Each row has a hidden value. The values are split into ranges, and the grade after each row names the range that its value falls in. Each part has its own value, ranges and names.
[-333  383 -213    8 -278   85 -422   99   84   20  284  504  -78  -32
   33 -354 -244  -49 -153  188   16  302 -275  -44 -120  -92   95  145
    3  146  -79  -28   99  285   15    7  -75  182  131  175  330  157
  191  125  223  -90   85]	gm
[  13   81  264   -8   31 -533  214 -168 -104  143 -210 -199 -164   15
  -82  -15  116   37   67 -227   89 -159  358  221 -222  354 -226 -168
 -170 -169   85 -224  374  -67   20  198   48  -15  -86  127 -175  184
  -28  -38   75  360   84]	Lc
[ -53   26   77  211  -23 -372   71  202  -36 -173  114  -78 -622  241
  -62  162   -6   28  -75   29   71  147   86   52 -119  -96 -479  265
  -58 -196  -87 -124   50   73 -401  174  -15   37  181  -60  138  -44
  323 -486 -175  208   41]	fz
[ -98  150  -16 -106 -101 -368   64   69 -204 -138   95 -123 -106   85
 -145 -153  106  275  -51 -378  -77  330 -121   90  -70  123 -113   37
 -233 -130 -355 -405  202  234   31  154  -95   61   19 -121   86  -81
  138   -3  -11   99  -67]	sz
[ -69 -151  -42  149 -125  225   75   84   80 -200  281  430 -533  431
 -133   -3  -18  207 -137 -112  -71  288 -377   -5  289 -231 -222  207
  159  -45 -559  -82 -219  129 -170   40   32  368  107 -134  -48  -70
  212  -50 -136 -238  251]	sz
[-106  -42  170  178 -136 -407   85  247  -65   -6  163  -24 -670  201
  -64   68  -26   58  -35  -20  113  173 -107  168 -239  -60 -326  165
 -108 -186 -148 -297  176    4 -449  164  -10  193  156   95   68  -58
  307 -410 -249  279  153]	gm
[  57  304 -417  216   15  171 -455  -98  179 -151  142  362   85   30
  -87  -43 -255  -66  -75  203 -261  317 -182  -56   94 -435  -52  254
  174 -128   15  217 -385  369  -57    9 -188    1  257 -148  288   60
   17  -67  105 -347   49]	qf
[ -15   36 -281 -320  -95  -89  235 -131 -123 -153  -92  294 -192    8
 -327  -33   63  -39 -128 -249  296 -234  433  -70  -33  -28   33 -158
  -80  110  -71  127  419  267  316   31   75 -173   91 -219 -142  293
 -298   56  159   22 -230]	gm
[ 554 -153 -242  -35  189 -168  318 -154 -114 -102 -171  -43   -7 -156
 -183  337  323    0   31 -384 -263 -119  264  271  -88 -170 -110 -173
  -78 -403   31 -114  395   84   18   97   25  -64  223 -138 -343  114
 -291  -63   33    6  -56]	zm
[-290  140 -148   -8 -203   52   45   35  108 -348  195  380 -334  370
 -328 -206 -178  225 -254 -172  115  282  -87 -159  260  -41 -195  259
  -30   63 -431   -4  -29  327  108   25  118   71   66 -260  208   44
  173   11  -85 -173  -29]	sz
[ 347  -62  -91  204  313  -89  108 -168  148   32 -258  -74 -121  149
  -30  187   -5  -88   19  -81   60 -373  450   -6  154  154 -273 -276
  176 -221  171  173   99    6   14   73  100 -122   78 -223 -146  139
 -132  -83  272   65   25]	zm
[ 126  212 -479  201   34  214 -415   34  137 -141  118  233  162   -7
  -24    5 -164  -38    2   96 -225  231 -158 -145  147 -222  -71  108
  173  -78   56  214 -278  306   75  -16 -179  -96  250 -246  284   48
   11  -57  198 -287    4]	sj
[ 141   92  251  236  123 -130 -311  292  295  308   83 -385  256  -26
   93   59 -196   -2  138  119 -544  336 -217  310  -49  157  -72   58
  151 -103  427 -200  -67 -102 -243  163 -121   54  111  173  273  -23
  219 -181 -157   14  311]	qf
[ -37   56   92  272   -3 -430   38  146  -46  -96   78  -75 -617  183
   22  137   12    8  -51   39   92  108   58   94 -195  -59 -473  197
  -95 -273  -61 -187  117   31 -451  176   -9   93  163   43   84  -36
  325 -435  -95  282   87]	fz
[-270  168  119  -90 -187 -204 -104 -237 -120  100 -124  151  -63  -24
 -168   23    4 -112  223  106  126  -73  298  -22 -152   94 -165  126
   23  250  295  285 -226  -28  269  150 -202 -204 -101  106 -105  425
 -179 -121  -23  111  164]	mh
[ 322  -56 -101  253   94 -253   95  -65   45  -54   34  -18 -195   73
 -161  121   27  169  -31 -284 -291  275 -262  325  -73 -269 -144   31
 -101 -548 -233 -374   99  133 -344  100   -8  236  218  -33 -114 -143
   19 -110 -196  -27  156]	Lc
[ 136  171  -61  114    5 -194 -220 -286 -126  -45   23   36  126  -65
 -140  141   91   61  183  -23 -504  432 -204  255 -121 -425 -131  314
   17 -261  -30  -37 -511  167  -89  180 -389   48  103   33  -72   49
 -101 -140 -181 -202  220]	sj
[-289  116 -158  -11 -223   48   54   70  100 -291  189  389 -351  328
 -291 -220 -167  206 -243 -184  175  225  -97 -156  213   17 -161  180
  -52   72 -402  -39   84  292  109   11  145   87   68 -215  181   63
  163   36  -43 -112  -22]	sz
[  71  138 -173 -131  -14 -249   37  178 -161 -139   93  -89  -95   44
  -73 -126   81  120 -122 -272  -33  125   95   19  -59  134  -75 -104
 -107  -91 -255 -252  374  293   68  106  -51  -21  139 -227  207  -62
  132  -42  209   74 -203]	zm
[-121   80 -427 -106 -211 -132  206 -283 -296 -352  -65  542 -484   44
 -271   17  186   14  -82 -253  472 -191  292 -218  -70 -149 -229   18
 -200  -46 -305  155  227  272  247   15   32 -113   90 -216 -238  293
 -207  -24  196   89 -178]	sz
[-366  141   67  132 -207 -110 -365   69  110  220   66   83 -119  151
 -120 -148 -354  -12  187  188  178  152 -175  -91  -43   93  -42   81
  111  231  200  127 -380   30   19   72 -214  -54  -21   25  187  156
   22 -168 -137   52  252]	mh
[ 171  117  318  257  159 -138 -311  310  293  327   59 -491  375  -58
  189   58 -115   27  173   82 -642  341 -194  319  -23  340 -135   30
  142 -110  463 -241  -23 -166 -173  185 -109   44   60  210  286  -19
  285 -124  -66   48  339]	Lc
[ -49  -85   44  104  -45  124   15   -5   98  -78  186  255 -337  429
 -143  -80  -83  199  -80 -104 -108  248 -271   28  284 -118 -142   99
  204  -18 -476  -63 -311  148  -85   70  -48  300   32 -159  -12  -76
  134    9  -76 -241  242]	mh
[ 356 -201  -92  -68   51 -209  328  -94 -310  -21 -105   -4 -204 -123
   -2  278  489   44  127 -393 -102 -141  147  211 -156   23 -181 -220
 -113 -260 -132 -207  390  -49   38  132  -50   63   91    0 -448  123
 -167  -29  142  163   57]	mh
[ 236   92 -188  -41  178  113  290 -270  294 -296 -189  245   66  139
 -341   63  -28    3 -271 -230 -116 -189  570    7  320   66 -212   -2
   61 -127   59  240  327  214  313   26  351 -172   98 -264  -51  301
 -174  155  157 -200 -129]	zm
[ 142   18  -66 -286   22  239  -33 -100   74  117  -45  160  352  -60
 -164   -6   35  -67   55  -80 -300  -40  201  100  145   41  193 -143
  239  254  176  212   14  101  420   60  -96  -88   17  -72  -91  303
 -300  211  153 -267   75]	zm
[  -8  260 -176 -417 -180 -108   -6  -47 -318  -86   35  216  173 -410
  -16   42  377 -146    9  -83 -224   62  310  133 -326  -44   27   85
 -153  170  181   29  452  163  343  143 -164 -147   99  184  -71  406
 -143   70  264   38 -125]	fz
[ 266  -27 -305  -30   98  165  186   60  192 -180  -76  109  124  -19
 -154   99   74   38 -129 -308 -110 -123  270  -38  229  212 -117 -165
    6  -76  107   68  490  120  299  -15  261 -159  156 -234  -21  207
 -106  131  207  -84 -108]	mh
[ -17  -36  -18  339  -36 -483  112   76 -115 -152  -23 -110 -625  181
  -97  211   44   96   69 -137  237   47   28   -1 -158    1 -530  140
 -192 -349  -73 -174   55   -5 -343  143   -5  -28  138  -97  -32  -27
  194 -470 -189  345   70]	sz
[-224  104  -53 -100 -196   60   81  188   65 -227  263  393 -445  306
 -161 -215  -98   92 -317  -60  106  159   19  -61  121    5 -142  152
   32  131 -397  -60  259  268   10   48  148  183  117 -107  229   61
  272   -5   72  -84  -35]	gm
[ 187  112  188  188  149  -95 -314  321  304  259   63 -422  361  -93
   78  113 -168  -33  137  119 -601  324 -126  287  -35  159  -73   79
  149  -71  534 -133  -24  -83 -171  160 -119  -52  143  128  309   19
  185 -199 -140  -12  240]	qf
[ -91   75  -21  296   16  -52 -253 -117  442   71  -80   -1   53  251
 -442   43 -554   36  109  110  -70  221  -96   19  181 -188  -86  222
  164  -53  350  243 -572  109  -68   43  -67 -179   90 -181  161  117
 -169 -240 -478 -191  241]	sj
[ -62 -145  359 -122 -132 -379  420  -60 -199   37 -117  -29 -451   98
 -174  182  283   11  108 -201  132 -192  405  186 -183  258 -349   12
 -102   43   36  -67  300 -195   61  209   58  -14  -76  135 -320  296
  -27 -207 -148  328  161]	sj
[  98   41  -97 -192   19  150  -65 -230   87  136 -121  146  367  -54
 -219  -18  -24  -22  119 -123 -215  -29  137   80  130   27  179 -149
  171  165  189  203 -101  100  413   49 -118 -115  -24  -76 -159  303
 -382  226   92 -235  114]	sj
[  12  -53  304  -85  -15 -479  260  -46 -224  139 -151 -240 -251   45
  -58   83  237   41  151 -230   81 -156  330  187 -207  349 -253 -152
 -106  -43   39 -188  278 -128   43  220  -50  -27  -90   79 -223  166
  -16 -141   18  354  107]	sj
[-188  124   19 -226 -155  -20 -170  -30  -71  185  -70  159   25  -82
 -103   -1  -50 -232  179  193  138 -198  379  -74 -124  128   18  -42
  163  432  418  378  -55    5  339  101 -195 -258  -19   40   10  442
 -212 -103  130   60   61]	qf
[ -19  168  -86  244  142 -259 -114   75  161  -36  -80 -195 -146  273
  -46 -125 -254   79  -57  -75  210  -60  195 -168  142  335 -284 -143
   35 -132    6  -15   42  172  -18   70   52 -138   49 -306  286  -41
  170 -131  213  142  -70]	sj
[  46  -95  -74  150  -30  111   24   27  202  -80  180  304 -365  378
 -247  -55 -212  143 -150  -90  -79  224 -266   87  217 -267  -66   84
  171 -136 -381  -76 -161  205 -196   25   40  282  162 -172   34  -86
   72  -51 -175 -244  187]	zm
[-281   77  -33 -148 -217   25  111   27   95 -171  211  443 -434  358
 -321 -270 -198  141 -301 -120  168  182  -49  -12  135 -117   -7  126
   19  126 -454  -71  132  312   20   37  122  215   66 -117  107   64
   97   69  -72 -145    7]	gm
[ 110   88  158  262   91 -117 -329  314  230  229   57 -439  347 -110
  111  144  -95   57  234   29 -549  388 -284  218  -23  222 -148  104
   59  -99  495 -190 -101 -144 -143  156 -152  -63   91  134  228   10
  195 -193 -178   49  294]	sz
[  40   55  -19  319   25 -525   84  111  -86 -245   27 -135 -670  235
 -130  206  -24   31  -53  -15  146   92  171   28 -171 -140 -572  259
 -128 -381  -94 -120   27  124 -447  175  -21  -48  229 -170  159  -85
  291 -593 -188  273  -37]	qf
[ 209   19  -12  196   38 -216   30   -3  -44  -27  152  100 -323   93
   27   12   99  124  -99 -162 -273  282 -283  314 -125 -228 -156   48
  -55 -437 -370 -412  156  133 -389  128  -40  389  184  100  -59 -144
  197  -57    2    3  180]	qf
[  69  -79 -128 -225  -79  197  -96 -110  -13  256  -32  222  234  -79
 -148  -39    6  -36  186 -119 -102  -49  -55   79   40   -7  303 -271
  189  236  100  126  -61   57  354   20 -192   -1    1  -21 -227  261
 -397  220  102 -185  176]	sj
[ 432 -335  285  -20  255 -421  292  -21 -203  219 -219 -516 -199   75
  -88  433  285  -15  302 -206 -196 -187  316  332 -128   22 -215 -219
  122 -195  163 -112  -43 -184 -175  255 -229  -73   39 -103 -377   13
 -201 -382 -179  201  154]	qf
[ 282   14 -191  303  111 -256  -23  -39 -131  -99   50  -38 -222   19
   92  126  198  163   33 -259 -218  238 -282  168  -84 -149 -270  -15
 -121 -528 -300 -368   61  118 -307  115 -111  219  177  -45 -110 -163
  135  -98   99   65  114]	sz
[ 324  -25   48   82  186 -363 -115 -146 -200  294 -291 -443  288 -321
   91  378  278 -110  479  -88 -282 -100  190  223 -266  116 -148 -179
   -4 -168  571    5 -107 -206   50  208 -351 -261    7   95 -310  221
 -294 -212   42  231  186]	sz
[-333  179   92  138 -191 -137 -324   15  110  165   83  142 -182  186
 -135 -167 -344  -19  108  204  132  168 -125  -38  -57   23  -80  138
  111  161  110  105 -350   75  -37   88 -181    9    1   44  206  140
   70 -170 -125   29  240]	Lc

[ 164   -5  -95  171  -85   23  -74  -65  276   15   44  -16 -106  -87
    8 -172  -85   29  -50  -98  262   34   41  -16 -116   23  165   81
   45  -53   23   78    0   65 -213  120    5   94  188   45  -58   52
   -7   71  111 -228 -136]	<32>
[ -62   84  -47  -28 -127  -86  -62  -83 -149   35  158  -66  100  -70
 -135  -67   31  -98   30  -35 -267  -70 -254  -10   16   40 -140  -51
  -70  -71   53   68 -308    7  254  -70  -88  -40  -74  -30  -53  -85
 -197   12  -70   39   77]	<39>
[  26   24   91 -146  -43  -41  -66   -5 -276   15  186 -134   33  -61
   52  -80  -35  -19  146    3 -248   15  -86   28   73   57 -188  -55
   26   12  -89 -129  -43  -86  187   11   13 -225    9   96 -160  -88
  -68 -126  -99  121   79]	<28>
[ 128 -192  119 -184   29 -345 -288  -89 -214  120 -158  113   78 -158
  153   59  -23   88   49  122  100  135  108   42   -6  -17  112   11
 -147  144  -18  -71  215   52  113  -15   81 -431 -153  -90  105 -314
  315   52   34  299  220]	<20>
[ 160   14   69  -83  -14 -162 -197  158   32  -28 -239   75 -193  -49
  -52 -112  -96   80 -220   83  366  180  141  213 -144 -159  261  132
 -148    3   98 -134  340   41 -219   19  -60  -75   45   20  146   75
  351  -86  -26   57   33]	<39>
[ 191 -321   77  -88  -26 -114 -205  150 -102   74   19   42   61 -105
   25  137  -73  201   52  138  108   59  270    8  -11   52  191  -26
   93  219  -47  -56  266  192  -59  210  -52 -348 -130   -3   17 -152
  355  -81   43   35   23]	<32>
[  84   33   -5   47  -19   30 -113  -44  -71  -24  169 -117   80  -90
  -13  -73  -11   29   99 -102  -12  -21  -80  -96  -12  150   -9  -12
  -28  -36  -48   77 -105   91  158   47    4  -58   66    5 -167  -99
 -186   31   37 -118   91]	<28>
[ -49 -174  143 -183 -135 -123 -138  -31  -93   88   85  134   81   65
 -101    2   -3    3   48  105 -332  -94  -84  -67  -23   61 -143 -110
   -3   73  -20   -4 -101    5   84  100 -104    1 -205  181  114  -70
   56   39   33   72 -170]	<29>
[  77   24   82 -146  -42 -206 -165  -77 -110   75 -124   30 -146   27
  135 -125  -78   11  -47   58   67  192  -26  164  -14 -108  -55   62
 -102   10   -7 -179  128 -119  -89  -25   39 -122   11  115  -12  -33
  207  -18  -11  246  -25]	<20>
[-103  -40   -6  -44   -7 -116   82 -238  383 -110  -97  228  186   33
  -22  -28   75 -178  -61 -150   72   65  -54 -116 -151    2  142  192
  -56  120   71  343 -301    9 -150 -236   41  149  160   82   10 -141
   28  279  325   56   -2]	<27>
[ 242 -266  -89  164  -52 -115  -75 -170    7    6  180  -60   64 -129
  311  -11 -136 -146   62 -213   71   79  134 -127  245   93    3   -6
   -6  162  -61   44  -46   57   -7  291    7 -127    4  -71   26 -263
   85   94  158  161 -157]	<34>
[  -7  -79   13 -119  -43 -179  -86 -132  171   65  -38  160   95   26
   39  -12  -32  -60   31   15  -60   45  -62  -65  -90  -17   39  113
  114   90  -27   81 -112  -61 -196  -28   -6   -1   28  158  -75 -102
   82  145  170   61 -111]	<20>
[ 152 -165   26   40 -131 -391 -241  -72   84  201 -105   13 -122  -60
  229   33 -186  -87 -101  -24  119   19  158  -14   96  -10    6   36
  -71  254   12  -23   25  -50 -278  258 -113  -55 -137   35  182 -371
  412   80  207  170 -249]	<40>
[  58   39  -69 -104  -58   48   -8  145   94   99  127    8   58  -80
 -188 -140    2   99  159  164 -152   13  -83   52 -140   79  119   57
  331 -110   66   18  -30    8  -26   27  -41 -132  133    2 -102   47
  -34  -83 -109 -260   44]	<34>
[ -36   -4   48  -76  -81  -53  -47   -3   97   36   35   18   25  104
  -36  -31  -43   43   13   17  -83   69  -35   15  -73   60  -52   74
  100  125  -30   48 -127  -46 -159  -23  -60   52   53  190 -155  -22
   87   16  128   22  -91]	<34>
[  -1  211   -3 -236    9  -47   -8  157  162   62 -221  104 -120   53
 -200 -191   56  104  -27  221  113  197  -84  242 -269  -76  217  189
  110 -147  215    5   86   -4 -163 -191  -13  -41  194   22   12   66
  200  -45  -71 -152  113]	<27>
[ 107  119  -50   44  -42  -74 -128  -53    9  -71   56  -14   -6 -170
  -45 -248 -100 -157  -60 -110   38    3 -177   -5   -7    8   87   10
 -134 -152   89   12    7   59  111   80 -103   82   63  -74  109   48
 -175    7 -106  -25    6]	<34>
[ -83  -17 -177  -28 -212 -301  -61 -246  154  238 -114  232   67  -54
 -143 -114   61  -78  -56  143 -153   85 -260  119  -98  -78   36   31
  -21  -62  257  173 -329    2   65 -164  -62  -30 -125 -173  224 -111
   98  197   -8  149    6]	<40>
[ 110 -211 -128   53 -120 -160  -94 -185 -103  112  197   13  163 -186
   83   -2  -34 -111  116  -40 -189  -24  -84  -88  152   62  -32  -91
   33   35   27   71 -183   96  216  152  -40 -221 -140 -152   63 -220
  -45   83  -16  129  -25]	<32>
[ -80  -63   -9 -349  -31 -256 -120   30   -6  193 -192  284  162   57
 -197   63  115  125   62  342 -176  156 -139  141 -208 -101  132  139
  190   -5  119   26  -53  -23  -37 -238   -5 -269 -107    5  -14  -78
  242   78  -22  121  163]	<32>
[  60  -53  189  -66  -21 -116 -180   80  -32   21  -78  -56  -76   27
    9   81    7  141  -49  -14  188   -2  205  -16 -117   52   30   61
 -143  175  -73   20   47    8 -119   -5   40 -110    7  161  -73 -252
  259   16  229  -55   57]	<40>
[ 183 -289   26   88   -4  -27 -153 -117 -120  -20  255  -72  197 -122
  173  110  -30   -5  165 -180  -23  -74  116 -270  140  205  -17  -72
  -23  146 -163  107  -81  152  169  242   46 -185  -67    5 -106 -310
  -76  122  196  -15  -18]	<28>
[ 166   86   89  -56   40  156 -177  245 -199  -52  112 -194  -87   -1
 -100  -61  -24  238   68   28  130   37   43   36  -94  107   60    7
   18  -97  -76 -119  197  132   55  115  -13 -114   98  114 -257   64
  -57 -154  -67 -265  104]	<20>
[  74 -179  -30  152  -95 -298 -158 -282  140  102  113  -27  147 -146
  239   98  -96 -211   41 -243  -26 -148   36 -295  120  137  -60   17
  -60  249  -94  225 -317  -11  -75  168  -29  -12  -74   19   -8 -500
   16  254  352   64 -149]	<39>
[ 127  113  128   39  119  -50 -241   84  103 -212 -175  -48  -95  172
   25   74  -15  -10 -241 -275  486   46  103 -141 -132  -11  140  259
 -312   28  -99   93   27   44 -294    9   -5  279  135  259 -187 -132
   38  192  396 -168  -50]	<39>
[   2   32   84    9  -21 -159 -238  -36  -22   36   -9 -105   49   91
   51  136  -55   48  -30 -115   70  -21  -22 -139  -19  143  -74   64
 -118  203  -99  124 -174   72  -99   40  -98   79  -66  168 -242 -286
   42  124  284   -3  -30]	<32>
[   4 -100  -28 -121    7  -49 -115   77   86   24  -45  169  200   61
 -247  140  158  125   21   92   14    3  -34  -86 -213   24  198  146
   88  -32   41  198 -157  125  -19 -114    6  -74  -31   31 -102 -115
   26  179  172 -202  118]	<39>
[ -26  118  136 -214    7   22 -164   60 -206  -24  -45   51    5   83
 -226 -107  125  186   18  123  -49   83 -162   96 -208    3  -19   32
 -133 -191    6  -59   22    6  207 -198   72  -74   12  112 -104  103
  -95    3  -72  -55  219]	<34>
[ 137 -130  -67   15   20 -199 -187  -12   34  -21  -26   79  146  -32
   11  131    8 -136  -65 -127  104  -23    3 -181   34    9  154  127
  -89   31   28  159 -129  111  -35  119  -76    0  -92  -48   55 -299
   39  218  220  -34  -38]	<39>
[ 187 -135   35   78   41 -170  -92  -47  234 -107   17  -35   30  -83
  308   25 -221 -196  -51 -264  258   52  229 -168  101   48  141  163
   27  305 -119   75   71  -10 -379  229  -64   38  148  135  -72 -254
  203   72  315   86 -200]	<28>
[ -55  254  189 -267  -22  -36 -210  198 -115   23  -82    1 -124  172
 -240 -141   -4  123  -45  151 -114   10 -200  102 -219   -7  -84   70
  -33 -154   -7 -145   54 -105  -60  -71  -96  135   19  291 -120  134
  -36  -77  -65 -140  -11]	<34>
[ -59  361  -82  -25 -122   73   64   -5    2   -5  113 -126 -110 -102
 -243 -345   42  -55    0    7 -131    2 -310  184 -163  -53  -63   44
    9 -311  128  -23 -211 -126  140 -221    4   26  233    0 -115  191
 -283 -116 -225 -171  149]	<39>
[ -68   24  176 -396  112   15 -100  259  -35  -92 -117  192  130  293
 -289  125  181   97   10  141 -117   33  -77  -55 -242  -23   79  208
   78  -86  -16   45  -44  -18  -94 -156  -15   56    9  302 -148  -13
   41   97  153 -186   42]	<29>
[  69  -22  -74   73  -68 -172 -114 -156  174   18   67   37  120 -251
   25 -116 -122 -145   13  -98   29  -64  -85 -112  -29   65  150   10
    6   60   47  154  -79  107  -10   81 -103  -16   34  -80   52 -126
  -71   79   40  -16  -10]	<20>
[  87 -101  -88  105  -94   41   -3 -102  240   70  107   14   28  -82
  -20  -73   11  111   80  -21  110   29   62  -34 -139   75  120   61
  163   24  -11  145 -120   56 -121    3   89  -81  166   32 -154  -34
   10   86  144 -197  -17]	<32>
[ 152  -94 -174  240 -168  -67  -59 -110  295  100  131  -20  -41 -107
   31 -103 -103  -99  -31 -135   88  -70    8 -108   11   71   85   23
   83   13   65  162 -198   71 -179  246  -92  134   57  -27   57 -121
   -5  133  157 -207 -269]	<40>
[ -71  197  -99  -55  -39   73   87   49   88 -108   62   -4   85   52
 -234 -140   56  -88  -32  -40  -98   89 -243   68  -86   24   49  114
   32 -120  156  153 -256   59   68 -163 -115  136  144  -12  -97  101
 -165    3  -40  -82   79]	<29>
[  92 -186  -16   89 -119 -216 -209 -312  145   91  -44  198   22  -15
  102 -103  -50  -73  -65  -86   62   30  -67 -111  -11   26    8  -12
 -183   12   22  114 -110   39  -18  119   11  127 -101   26  198 -118
   31  287  197  110 -206]	<34>
[ -49  129   47 -207  -66 -128 -203  -15 -204  170   -7   55   60  -16
 -216 -127  100  120  112  206 -263   -2 -293   66 -148   61  -81  -32
  -34 -209   77  -22 -120  -22  294 -135    5 -132  -98  -20   -2  -64
 -124   39 -140  -52  195]	<34>
[ 159  212   23  -38    5  -77 -186   44   73  -44 -126    6 -200 -155
  -43 -323 -127  -13 -117    5  282   91  -77  137 -171  -99  212   93
 -116 -207   85 -127  283    7 -107   28  -32   37  182   21   71  168
   -5  -71 -139 -108   32]	<20>
[  72 -244   16 -166  -14 -275  -43  -59 -201   67   63   12  180  -75
  213  148  -26 -188  120  -14 -217   68   64  -58  255   56  -59  -21
    3  253   37   43 -107   49  142  121  -69 -329 -175 -102  119 -477
  266   29   78  342    7]	<27>
[  34  -89  -63 -170  -70   -5  110    2 -115  102  140   -1   72  -59
  -17  -73   80    2  203  140 -262  118  -46  120   50   31  -35  -24
  198  -29  109   -3 -116    6  189  -38   49 -338   39  -93   -2 -129
   97  -79 -125   64   95]	<27>
[-132  127   -6 -129  -83 -114   29 -203   65   -3  -15  100   66  -21
  -94 -160   65 -106   -7   -4 -147   65 -239   77 -143  -88  -61   90
  -36  -73   51   72 -254 -140   49 -305   62  -20  110   83  -86   34
 -105   78    4  130  109]	<32>
[  92   49 -206    0  -96  104   69   49  126   16  121   67    2  -44
 -204 -254   17  -42   34   71  -97  102 -198  114  -61  -17  133   49
  189 -268  201   40  -95   73   57   45  -76   38  131 -107   65  208
 -128  -18 -181 -181  -60]	<29>
[ 157  -71   54   49  -23  -80  -62   57    7  -89   48 -112  -66 -105
  111  -12  -87  -88  -74 -165  194   13  204  -22   50   -5   76   69
 -101  136  -36   -5   55    2 -114  120  -13  -98   90   45    7 -189
  172  -46  133   14  -25]	<40>
[ 256 -390  -64  111  -30  -52   10  -37   71  -32  146  -27   42   36
  328  119 -117  -95   31 -184  125  165  307  -96  264   69   35   68
  101  291  -75   41   -5   63 -208  331   -7 -116   21   33  -14 -263
  309   70  276  173 -272]	<29>
[ 137 -266  148 -139  -53  -30  -86  192 -103   69   56  -24  -49    4
   24  110  -15  223   67  137   43   60  327   74  -49    6   44   18
  147  203 -112 -133  193  -16 -150  109   61 -350   -7  163  -95 -119
  386 -142   86   -3   -7]	<39>
[-100  215  -78  139 -103  -14   92 -258  407  -88   38   -2    6   19
   -8 -245  -58 -185  -88 -243   62   57 -195  -33 -123   43  -23  159
  -31   23   41  246 -368 -101 -203 -184  -19  341  299  136 -163   56
 -186  156  210  -30  -95]	<34>
[  16  264  -70 -352   35   52    8  208  -26    9 -148  160  -93   82
 -313 -274  112   99    9  305  -44  260 -269  338 -286 -235  182  218
  213 -426  187 -188  142 -110  -43 -268   46 -116  215   52  -94  371
  -20 -115 -310 -125  171]	<20>
[  91 -295   59  -75  -16 -300 -217 -162  -11   62  -96  202  145   21
  136  131    1  -77  -24  -39   20   51   63 -148   70   41   48   30
 -166  175    6  123  -62   90   15  113  -17  -73 -208   -4  198 -362
  231  258  261  221  -91]	<29>
[ 144  -97   62   48  -54  -96 -141  -44  140    7   59    9  -17 -153
   82 -125 -139  -26    7  -76  110  -36  103  -85  -39   80  107    8
    1   91  -47   24   99   25 -122  182  -29  -15   76   68   60  -91
   73   18   98  -67 -105]	<34>
